Here is a tiny trained network, its code and every weight. The questions are about switching its units off for an input and a class, where a switched-off unit gives its printed mean instead of its output.

import numpy as np


def w(rows, s, z=0):
    codes = np.array(rows[::2]) - 128.0
    scale = np.full(codes.shape[1], s)
    scale[-1] = z or s
    return codes * scale


def f(y):
    return np.maximum(y, 0)


def log_softmax(a):
    a = a - a.max(-1, keepdims=True)
    return a - np.log(np.exp(a).sum(-1, keepdims=True))


def net(x, mask):
    res = np.array(x, float).reshape(1, 5) / 4 @ E
    y = f(res @ A[0][:, :-1].T + A[0][:, -1])
    res = res + np.where(mask, y, B[0][:, -1]) @ B[0][:, :-1]
    return log_softmax(res[-1] @ U[:, :-1].T + U[:, -1])


A, B = {}, {}
E = w([
[91,91,88],'x0',
[104,2,196],'x1',
[191,92,145],'x2',
[161,112,48],'x3',
[185,126,166],'x4',
],0.0096)
A[0] = w([
[221,200,134,147],'N1',
[97,83,116,86],'N2',
[60,58,223,227],'N3',
[166,169,247,139],'N4',
[83,205,127,254],'N5',
[111,126,92,216],'N6',
],0.012,0.0072)
B[0] = w([
[136,246,161,194],'N1',
[80,120,189,146],'N2',
[124,90,84,247],'N3',
[110,113,144,203],'N4',
[44,190,88,218],'N5',
[178,101,27,181],'N6',
],0.011,0.013)
U = w([
[105,14,153,144],'0',
[9,128,202,75],'1',
[169,144,230,155],'2',
[84,157,77,183],'3',
[111,110,179,1],'4',
[69,115,95,163],'5',
],0.014,0.0072)

Each question gives the input, the list of numbers given to net, and the class t.
The units are the neurons (one row each of A and B). Each row of codes is followed by its name. A weight is (code - 128) times the scale printed after its matrix; where a second scale follows, it is the last column's (A, B and U).
mask holds one flag per neuron, in row order. A switched-off neuron (its flag False) gives its mean, the last column of its row in B, instead of its output. The means were averaged over made-up inputs and are rounded, as every weight is.
A unit's drop is (log p(t) with every unit on - log p(t) with that unit switched off) / (log p(t) with every unit on - log p(t) with every unit switched off).
The circuit of an input: a set's keep is (log p(t) with only the set's units on - log p(t) with every unit switched off) / (log p(t) with every unit on - log p(t) with every unit switched off). Starting from all 6 units, units are removed one at a time, each time the one whose removal leaves the highest keep (on an exact tie, the one counted first), for as long as the keep stays at least 0.8.
circuit, biggest first: the units of the circuit, biggest drop first
top k neurons: the k neurons with the biggest drops, biggest first
drop when u is switched off: that unit's drop, to one decimal
input [-4,-3,-7,-6,7], class 1: circuit, biggest first => [N6; N4]
input [-4,-7,5,-3,6], class 2: top 3 neurons => [N1; N3; N6]
input [-2,5,-2,6,-8], class 0: circuit, biggest first => [N5; N1]
input [3,-7,5,-2,8], class 2: circuit, biggest first => [N1; N3]
input [-1,1,4,-2,2], class 0: circuit, biggest first => [N5]
input [-1,3,4,6,5], class 2: circuit, biggest first => [N5; N3]
input [-5,7,-6,-8,1], class 0: top 3 neurons => [N3; N1; N5]
input [-4,4,0,-7,4], class 0: top 3 neurons => [N3; N1; N5]
input [3,3,2,-3,-6], class 0: top 2 neurons => [N1; N5]
input [-7,0,7,8,-4], class 2: top 2 neurons => [N5; N3]
input [5,2,8,6,-8], class 0: top 3 neurons => [N5; N1; N2]
input [-4,-7,1,0,8], class 2: top 2 neurons => [N1; N3]
input [-4,6,-7,-5,-6], class 5: top 2 neurons => [N3; N1]
input [4,8,-2,-8,8], class 0: circuit, biggest first => [N3]
input [4,-1,7,1,8], class 2: drop when N3 is switched off => 0.1
input [7,2,7,6,0], class 0: drop when N5 is switched off => 0.5
input [2,5,-1,1,5], class 0: drop when N5 is switched off => 0.2
input [-3,-1,3,-2,6], class 2: drop when N2 is switched off => 0.0
